Below are the code and all the weights of a small trained network. Each question names an input and a target symbol and asks about switching units off, where a switched-off unit gives its printed mean instead of its output.

import numpy as np


def w(rows, s, z=0):
    codes = np.array(rows[::2]) - 128.0
    scale = np.full(codes.shape[1], s)
    scale[-1] = z or s
    return codes * scale


def f(y):
    return np.maximum(y, 0)


def softmax(a):
    e = np.exp(a - a.max(-1, keepdims=True))
    return e / e.sum(-1, keepdims=True)


def log_softmax(a):
    a = a - a.max(-1, keepdims=True)
    return a - np.log(np.exp(a).sum(-1, keepdims=True))


def net(x, mask):
    ids = ['ΞΠαδεηθλτφψ'.index(c) for c in x.split()]
    T = len(ids)
    res = E[ids] + P[:T]
    u = 0
    for l in range(3):
        r = res
        for j in range(2):
            rows = slice(2 * j, 2 * j + 2)
            q, k, v = (r @ M[l][rows].T for M in (Q, K, V))
            z = softmax(np.where(np.tri(T) > 0, q @ k.T / 2**0.5, -1e9)) @ v
            o = O[l][rows]
            res = res + np.where(mask[u + j], z, o[:, -1]) @ o[:, :-1]
        u += 2
        y = f(res @ A[l][:, :-1].T + A[l][:, -1])
        res = res + np.where(mask[u : u + 8], y, B[l][:, -1]) @ B[l][:, :-1]
        u += 8
    return log_softmax(res[-1] @ U[:, :-1].T + U[:, -1])


Q, K, V, O, A, B = {}, {}, {}, {}, {}, {}
E = w([
[194,88,108],'Ξ',
[81,199,117],'Π',
[151,148,192],'α',
[145,145,193],'δ',
[125,136,150],'ε',
[109,126,96],'η',
[92,149,75],'θ',
[108,189,155],'λ',
[120,67,135],'τ',
[87,6,167],'φ',
[95,115,216],'ψ',
],0.019)
P = w([
[1,106,89],'0',
[22,113,96],'1',
[55,137,107],'2',
[140,188,97],'3',
[80,152,123],'4',
[140,182,117],'5',
[85,148,131],'6',
[140,178,126],'7',
[20,103,153],'8',
],0.0062)
Q[0] = w([
[138,186,173],'L0H1',
[159,126,156],'L0H1',
[254,66,112],'L0H2',
[72,253,232],'L0H2',
],0.0077)
K[0] = w([
[123,123,96],'L0H1',
[84,134,148],'L0H1',
[255,13,188],'L0H2',
[53,220,87],'L0H2',
],0.0087)
V[0] = w([
[104,40,2],'L0H1',
[67,118,123],'L0H1',
[185,80,215],'L0H2',
[139,69,115],'L0H2',
],0.0066)
O[0] = w([
[82,153,170,158],'L0H1',
[113,98,37,206],'L0H1',
[33,2,119,2],'L0H2',
[205,37,223,96],'L0H2',
],0.0044,0.0035)
A[0] = w([
[83,155,162,94],'L0N1',
[178,189,174,255],'L0N2',
[59,81,76,128],'L0N3',
[124,65,173,15],'L0N4',
[138,251,115,113],'L0N5',
[62,146,197,8],'L0N6',
[169,145,133,249],'L0N7',
[102,2,239,95],'L0N8',
],0.0094,0.0024)
B[0] = w([
[129,152,139,168],'L0N1',
[1,110,161,204],'L0N2',
[96,165,71,192],'L0N3',
[81,202,226,158],'L0N4',
[141,154,134,253],'L0N5',
[163,146,165,163],'L0N6',
[47,13,184,166],'L0N7',
[107,125,166,220],'L0N8',
],0.0068,0.0062)
Q[1] = w([
[197,156,43],'L1H1',
[44,168,225],'L1H1',
[84,216,240],'L1H2',
[29,31,1],'L1H2',
],0.0041)
K[1] = w([
[76,192,102],'L1H1',
[176,154,71],'L1H1',
[186,188,102],'L1H2',
[138,254,164],'L1H2',
],0.0098)
V[1] = w([
[72,195,151],'L1H1',
[137,254,121],'L1H1',
[81,144,180],'L1H2',
[145,128,186],'L1H2',
],0.0073)
O[1] = w([
[47,255,131,254],'L1H1',
[89,110,175,201],'L1H1',
[42,114,237,215],'L1H2',
[146,195,171,102],'L1H2',
],0.0068,0.0052)
A[1] = w([
[124,157,153,254],'L1N1',
[176,108,173,119],'L1N2',
[111,222,87,209],'L1N3',
[61,170,159,152],'L1N4',
[136,136,124,93],'L1N5',
[54,143,172,155],'L1N6',
[115,12,223,172],'L1N7',
[130,67,141,54],'L1N8',
],0.011,0.0032)
B[1] = w([
[142,26,139,186],'L1N1',
[64,118,114,131],'L1N2',
[235,133,63,208],'L1N3',
[253,85,114,252],'L1N4',
[219,220,180,128],'L1N5',
[200,85,158,251],'L1N6',
[110,101,76,188],'L1N7',
[177,58,115,135],'L1N8',
],0.0064,0.017)
Q[2] = w([
[71,84,151],'L2H1',
[81,99,2],'L2H1',
[245,124,116],'L2H2',
[170,102,165],'L2H2',
],0.0084)
K[2] = w([
[48,3,172],'L2H1',
[81,95,226],'L2H1',
[242,139,45],'L2H2',
[166,127,60],'L2H2',
],0.0057)
V[2] = w([
[1,115,150],'L2H1',
[210,85,53],'L2H1',
[132,217,205],'L2H2',
[98,219,85],'L2H2',
],0.0076)
O[2] = w([
[157,212,107,2],'L2H1',
[56,67,33,240],'L2H1',
[214,186,48,94],'L2H2',
[142,2,78,92],'L2H2',
],0.0071,0.016)
A[2] = w([
[86,202,48,184],'L2N1',
[6,46,128,220],'L2N2',
[187,189,55,103],'L2N3',
[208,143,59,3],'L2N4',
[50,78,133,224],'L2N5',
[137,94,136,76],'L2N6',
[94,81,111,227],'L2N7',
[104,139,255,138],'L2N8',
],0.0094,0.0052)
B[2] = w([
[181,123,104,132],'L2N1',
[131,152,137,251],'L2N2',
[86,131,82,132],'L2N3',
[7,146,167,141],'L2N4',
[151,198,161,212],'L2N5',
[97,105,145,157],'L2N6',
[140,162,127,212],'L2N7',
[99,116,43,154],'L2N8',
],0.012,0.021)
U = w([
[84,97,115,83],'Ξ',
[234,184,72,252],'Π',
[82,93,117,89],'α',
[208,43,139,130],'δ',
[33,11,105,66],'ε',
[129,93,160,77],'η',
[90,87,172,175],'θ',
[54,128,48,168],'λ',
[28,103,128,53],'τ',
[44,212,155,226],'φ',
[121,93,176,88],'ψ',
],0.012,0.0029)

Each question gives the input, a string of symbols that net reads in full, and the target symbol t.
The units are the heads (2 rows each of Q, K, V and O) and the neurons (one row each of A and B). Each row of codes is followed by its name. A weight is (code - 128) times the scale printed after its matrix; where a second scale follows, it is the last column's (O, A, B and U).
mask holds one flag per unit, layer by layer, with each layer's heads first. A switched-off unit (its flag False) gives its mean, the last column of its rows in O or B, instead of its output. The means were averaged over made-up inputs and are rounded, as every weight is.
A unit's drop is (log p(t) with every unit on - log p(t) with that unit switched off) / (log p(t) with every unit on - log p(t) with every unit switched off).
The circuit of an input: a set's keep is (log p(t) with only the set's units on - log p(t) with every unit switched off) / (log p(t) with every unit on - log p(t) with every unit switched off). Starting from the 12 units with the biggest drops (on a tie, the unit counted first), units are removed one at a time, each time the one whose removal leaves the highest keep (on an exact tie, the one counted first), for as long as the keep stays at least 0.8.
units of the circuit, in order: the units of the circuit, biggest drop first
k most important neurons: the k neurons with the biggest drops, biggest first
top k neurons in layer l: the k neurons of layer l with the biggest drops, biggest first
drop of u: that unit's drop, to one decimal
input Ξ Ξ τ η, target φ: units of the circuit, in order : (L2H2)
input Π φ η Ξ α φ, target φ: units of the circuit, in order : (L2N5; L1N3; L2N2)
input Π α θ ψ Ξ α, target φ: units of the circuit, in order : (L1N3; L2N5; L0N7; L0N2)
input η λ ε ψ Ξ η Π α τ, target φ: units of the circuit, in order : (L1N3; L2N5)
input θ α Ξ ψ τ δ, target φ: 4 most important neurons : (L1N3; L2N5; L2N2; L0N7)
input η η ψ α δ Π, target ε: 4 most important neurons : (L1N3; L2N4; L2N5; L1N4)
input φ δ φ δ τ ε ψ, target ε: top 4 neurons in layer 2 : (L2N8; L2N5; L2N7; L2N2)
input τ ε τ θ, target λ: top 2 neurons in layer 0 : (L0N2; L0N8)
input φ φ Ξ φ α, target φ: 3 most important neurons : (L1N7; L1N4; L1N6)
input ψ φ Ξ Ξ ε, target φ: top 4 neurons in layer 1 : (L1N4; L1N6; L1N3; L1N7)
input θ ψ Ξ τ, target φ: 3 most important neurons : (L1N4; L1N3; L1N6)
input ψ Π δ α τ λ Ξ, target φ: 4 most important neurons : (L1N4; L1N6; L1N3; L1N1)
input ε ε α Ξ Ξ ε, target φ: top 4 neurons in layer 0 : (L0N4; L0N7; L0N3; L0N5)
input τ θ η η η, target Π: top 2 neurons in layer 1 : (L1N6; L1N1)
input α ψ ψ, target ε: top 3 neurons in layer 1 : (L1N3; L1N6; L1N4)
input Ξ η ψ Ξ φ, target φ: top 2 neurons in layer 1 : (L1N7; L1N3)
input η η λ, target δ: top neuron in layer 0 : (L0N3)
input Π φ τ τ η λ Π η Ξ, target φ: top 3 neurons in layer 1 : (L1N4; L1N6; L1N3)
input η η η η ε λ η α λ, target δ: drop of L1N6 : 0.1
input Ξ λ Ξ φ τ η Π, target ε: drop of L2H2 : 0.2
input θ η η φ θ λ α η η, target Π: drop of L2N6 : 0.0
